Rows lie near named flat spaces through zero. A row that begins with a name and a colon came from that space; any other row is followed by the name of its block's space that it lies nearest.
z446-z353: 5; 43; 22; -34; 32; -33; -3; -6; -22; -19; -18; 0; 28; 9; -27; -2; 6; 3; -30; 27; -68; -30; -17; 9; -16
z415-z218: -1; -32; -30; 14; -24; 39; -1; 5; -13; -1; -3; 5; 0; -37; 4; 1; 3; 3; 1; 20; 37; 9; 14; 21; -7
z415-z218: -4; 26; -4; -17; 4; -37; -11; -18; -4; -22; -2; 8; -8; 5; -18; 5; 10; 30; 19; 31; -47; -24; 2; -24; -3
z906-z470: -16; 47; 16; 18; 10; -28; -5; -9; -4; -5; -2; -1; -64; 1; -8; -7; -4; -5; 41; 7; -34; -6; -37; -12; 4
z906-z470: 0; -23; -12; 14; -4; 39; 3; 0; 11; -2; -2; -4; 57; 22; 0; -6; -15; -7; -31; -6; 21; 15; 22; -11; -2
z906-z470: -4; 16; 12; 6; 11; -10; -44; -3; 52; 36; 11; -2; -22; 30; 25; -4; 17; -9; 4; -16; 15; 19; -69; 41; 6
z19-z611: 10; 15; -9; 13; 22; -11; -5; 33; 11; -10; -15; -20; 2; 4; 7; 0; -20; -17; 8; 2; -6; 3; -11; 17; 8
z19-z611: 2; 7; 26; 6; 23; -13; -15; 14; 20; 18; 0; -28; -15; 38; 2; -1; 9; -12; -7; -17; -18; 10; -12; 21; 0
z446-z353: 9; 13; 15; -35; -9; -7; 22; -28; -51; -19; -8; 18; 17; -31; -25; -2; 9; 13; -28; 33; -39; -26; 4; -6; -20
z446-z353: 9; -4; 0; -22; -7; -9; 16; -7; 1; 4; 9; 25; 13; -26; 18; -2; -12; -2; -1; -25; 32; -7; -8; -5; 7
z906-z470: -9; -10; 41; 10; 32; 32; 38; 32; -15; 8; 10; 2; 11; 8; 6; 5; 1; -56; -28; -66; 26; 8; 31; -25; 6
z906-z470: -36; 35; 53; -7; 40; -34; 31; -8; -32; 3; -15; -4; -21; 12; -42; -17; -15; -9; 13; -36; -55; -35; 29; -21; -7
z906-z470: 7; 8; 22; -44; 6; -31; -10; -26; -6; -8; 10; -9; 7; 18; -14; -2; 7; 28; -25; 5; -39; -19; 8; -9; -25
z906-z470: -13; -4; 6; -28; 14; 4; -6; -9; -27; 0; -3; 32; 5; -50; -14; -3; 30; 8; -6; 10; 5; -29; 8; 29; -22
z415-z218: 12; -46; -1; 23; -27; 34; -12; -17; 3; 30; -5; 7; -4; -30; 7; -11; 37; 13; 10; 19; 32; 19; 2; 49; 0
z906-z470: -5; 2; 17; 4; 7; -10; 20; 11; 0; 25; -7; 16; -2; 2; 2; 9; 17; -18; 11; -24; 1; -2; -3; 7; 28
z446-z353: -32; 11; -14; -14; 2; -23; 23; 32; -15; 44; -21; 38; -29; -48; 4; 18; 5; -24; 32; -25; 27; -24; -28; 59; 33
z19-z611: -24; -54; -35; 22; -46; 61; -6; -19; 18; 46; 10; 50; 13; -41; 22; -2; 22; 2; 13; -12; 97; 21; -8; 34; 14
z906-z470: -7; 2; 43; 8; 18; 9; 22; 6; -23; -5; 11; -15; -25; 19; -13; 4; 11; -22; -11; -27; -21; 3; 31; -36; -7
z19-z611: -9; -55; -7; 22; -13; 25; -12; 10; 37; 61; 4; 20; -2; -11; 25; 4; 38; -3; 25; -34; 71; 21; 5; 54; 28
z415-z218: -37; -1; 8; -16; -23; 40; 22; -19; -38; 15; 10; 10; -6; 0; -17; 2; -13; -18; -47; -15; 12; 0; -5; -6; -24
z19-z611: -3; 19; -3; 7; 0; -9; 9; 25; 4; 6; 10; 12; -44; -9; 23; 20; 4; -28; 23; -19; 20; 8; -31; -9; 25
z415-z218: 8; -29; 30; -2; 17; 15; -2; 18; -6; 13; 10; -35; -23; 1; 6; -8; 2; -13; -19; -32; 17; 12; 26; 26; -24
z446-z353: -8; 21; 32; 2; 27; -34; 16; 13; -9; 16; -14; -6; -32; -6; -9; -8; -4; -14; 26; -26; -22; -15; -4; 19; 10
z19-z611: 9; 33; 28; -14; 3; -35; 22; -2; -21; -9; 5; 5; -34; 5; -4; 15; 13; -8; 8; 0; -43; -10; -14; -33; 13
z19-z611: 11; 29; -16; -11; -7; -36; 18; 20; -33; -22; -5; 2; -70; -67; 12; 4; -27; -5; 43; 12; 3; -17; -27; 10; 1
z415-z218: 4; 21; 32; 7; 19; -19; -25; -23; 26; 1; 3; -13; 2; 48; -9; -11; 18; 11; -1; 5; -44; 4; -16; -12; -3
z415-z218: -17; -5; 25; 27; -10; 13; -2; -28; 12; 32; 0; 14; -3; 31; -12; -3; 38; 2; 10; -3; -14; 12; -6; -6; 18
z415-z218: -4; 22; 25; 17; 11; -26; 2; -13; -22; -16; -12; -21; -41; 11; -32; -8; 12; 17; 30; 27; -67; -12; 19; -19; -6
z446-z353: 37; 27; -10; -18; -6; -34; 20; 8; 3; -6; -12; 23; 30; -18; 22; 11; -8; -10; 1; 12; -6; -6; -45; 4; 34
z446-z353: -16; 14; -8; -2; -19; -3; 2; -20; -6; 13; -6; 25; -4; -5; -8; 4; 11; 6; 7; 18; -9; -6; -28; 6; 11
z19-z611: 5; 24; -18; 8; -9; -9; -11; 1; -5; -7; -8; 5; -35; -36; 9; -5; -9; -2; 24; 29; 3; 0; -48; 26; -1
z906-z470: -11; 9; 0; -42; -16; -31; 16; -13; -30; 4; 5; 7; -34; -28; -7; 3; -18; 16; 3; -6; -6; -25; -3; 5; -13
z446-z353: 12; 16; 12; 7; 18; -18; -4; 7; 19; -2; -3; -6; 3; 13; 9; -7; -7; -8; 9; -11; -8; 3; -16; -1; 10
z19-z611: 4; 10; 9; 1; 9; -7; -9; -4; 11; 3; -7; -13; 17; 29; -6; -4; -1; 1; -14; 6; -24; 3; -10; 7; -1
z415-z218: -9; -8; -19; 5; -24; 40; -2; -7; 1; 8; 4; 14; 29; 11; 3; 10; 6; -10; -33; 13; 19; 16; -18; -1; 2
z446-z353: -40; -22; 5; 11; 1; 32; 1; 13; -20; 22; 4; -9; -39; -4; -15; 5; 11; -12; -2; -19; 17; 2; 27; 19; -17
z906-z470: 7; 13; -3; 19; -10; 1; -24; -25; 12; -13; -2; -2; 2; 24; -9; -2; 23; 20; 8; 44; -35; 9; -15; -17; 1
z415-z218: 11; -13; -58; -37; -3; -15; -36; -3; -3; -68; 18; 6; 5; -42; -1; 11; -1; 58; 17; 51; 6; -28; 47; -34; -36
z415-z218: 6; 10; -17; -2; -3; 2; -16; 0; 15; -1; -5; 3; 23; 5; 7; -1; -6; 0; -12; 18; 2; 5; -31; 17; 1
z446-z353: 17; -4; -13; 32; 9; -2; -17; 16; 29; -9; -4; -9; -5; -3; 17; -6; 1; 0; 34; 8; 14; 14; -3; 5; 14
z906-z470: 7; 17; -7; -11; -3; -23; 3; -5; -9; -17; -2; 1; -13; -14; -2; 0; -11; 12; 14; 15; -16; -12; -7; -10; -2
z446-z353: -11; 10; 7; -27; 13; -36; -2; -13; -23; -14; -9; -8; -11; -5; -32; -4; 0; 32; 10; 17; -48; -34; 31; -2; -20
z19-z611: 15; 26; 15; -12; 6; -35; 23; -2; -9; -8; -3; 22; -2; -13; 3; 7; 7; -4; 18; -2; -22; -15; -12; -22; 23
z446-z353: 26; -23; -17; -29; 20; 10; -12; 10; 13; -29; 5; 0; 72; -14; 13; -7; -16; 9; -36; -4; 29; -8; 30; 0; -23
z19-z611: -11; -32; -3; 14; 1; 35; -21; -8; 11; 7; 14; 14; -7; -24; 8; -10; 23; 5; 11; -10; 47; 8; 17; 10; -15
z446-z353: -17; 6; 24; 43; 35; 14; -25; 6; 12; 5; -14; -26; -16; 24; -18; -20; 13; -10; 15; 3; -24; 8; 6; 19; -11
z19-z611: 17; -9; 0; 13; 34; -9; -18; 15; 37; -6; -13; -3; 58; 24; 2; -5; 14; 5; 5; 0; -7; -1; 22; 5; 15
z19-z611: 20; 19; 30; -3; 39; -30; 17; 12; 3; -5; -23; -10; 41; 12; -7; -16; -17; -14; -6; -17; -32; -13; 5; 6; 10
z906-z470: 2; 18; 0; 10; 21; 1; -4; 10; 21; -4; -4; 10; 24; 4; 12; -7; -12; -20; 0; -14; 13; 3; -23; -1; 10
z415-z218: 14; 26; 41; -33; -6; -27; 58; -11; -9; 20; 9; 27; 27; 17; 14; 7; -20; -32; -30; -57; -2; -4; -30; -37; 33
z415-z218: -16; 8; 3; 10; 12; -20; -21; -4; 1; -1; -9; -9; -30; 11; -23; 2; 27; 23; 31; 25; -40; -12; 14; 6; -2
17; 5; 6; 17; 9; -16; -2; 8; 33; 3; -1; -16; 9; 30; 15; -7; -16; -6; 12; -18; 0; 14; -9; -9; 19 : z446-z353
-5; 3; -15; 13; -3; 15; -10; -3; -6; -16; -1; 0; -8; -16; -3; -7; -8; 3; 7; 20; 6; 1; -3; -2; -13 : z906-z470
-31; 28; 33; -1; 21; -4; 8; -6; -7; 7; 4; -13; -21; 28; -15; -14; -28; -20; -12; -37; -17; -6; -9; -14; -15 : z415-z218
-11; -3; -19; 22; -6; 9; -15; 4; 13; 4; -6; -17; -16; 2; 1; -11; -22; 3; 16; 5; 12; 10; -7; 17; -6 : z906-z470
-30; -5; -23; 17; -23; 30; -7; -4; -17; 6; 3; 0; -50; -33; -3; -9; -19; -2; 15; 8; 32; 6; -13; 19; -20 : z906-z470
11; 4; 19; 1; 22; -4; -34; -15; 21; -17; 11; -27; -2; 21; 0; -23; -5; 15; -7; 1; -13; 5; 0; -4; -31 : z415-z218
10; -11; -10; 22; 15; 2; 4; 29; -15; -35; -8; -41; -24; -13; -7; -8; -28; 2; 22; 7; -7; 1; 49; -12; -16 : z906-z470
-30; -1; 1; 31; 6; 33; -7; -3; 17; 3; 9; 0; 1; 29; -4; -8; -9; -14; 1; -22; 18; 15; 8; -27; -2 : z415-z218
-16; -58; -19; 8; -41; 39; -8; -8; -14; 33; 6; -7; -38; -32; -1; -1; 16; 20; 7; 7; 45; 13; 26; 46; -18 : z19-z611
10; -27; -26; 22; -19; 19; -44; -1; 38; 12; 4; -26; -4; 22; 14; -2; 10; 20; 2; 26; 18; 30; -13; 33; -6 : z906-z470
17; 8; 12; 7; 8; -15; -18; -18; 7; -31; 6; -31; -7; 29; -12; -11; -1; 27; 6; 24; -45; 2; 20; -35; -18 : z446-z353
-1; 8; 23; 4; -5; 15; 34; 21; -48; 11; -14; -15; -22; 0; -15; 16; 11; -35; -29; 7; -30; 5; -6; 16; 3 : z446-z353
9; -13; 25; -34; 4; 5; 5; -16; -16; -10; 16; -3; 26; 16; -11; 5; 17; 9; -46; -5; -17; -7; 30; -24; -23 : z906-z470
-29; -1; -25; -6; -45; -17; -11; -27; -15; 37; -9; 18; -64; -35; -12; 4; 16; 33; 42; 33; -1; -11; -33; 51; 3 : z906-z470
-25; 20; -15; -38; -1; -27; -19; -31; 1; -10; 8; 28; -2; -16; -11; -4; -7; 33; 10; 9; -6; -32; -10; -9; -19 : z415-z218
0; -14; -14; 3; -27; 17; 4; -6; -6; 1; 7; -5; -6; 2; 2; 5; -6; 5; -7; 8; 11; 12; 3; -8; -2 : z906-z470
-17; -1; -2; -7; 18; -9; -16; -2; -3; -4; -4; 3; -9; -16; -14; -8; 6; 16; 17; 3; -4; -20; 19; 13; -16 : z446-z353
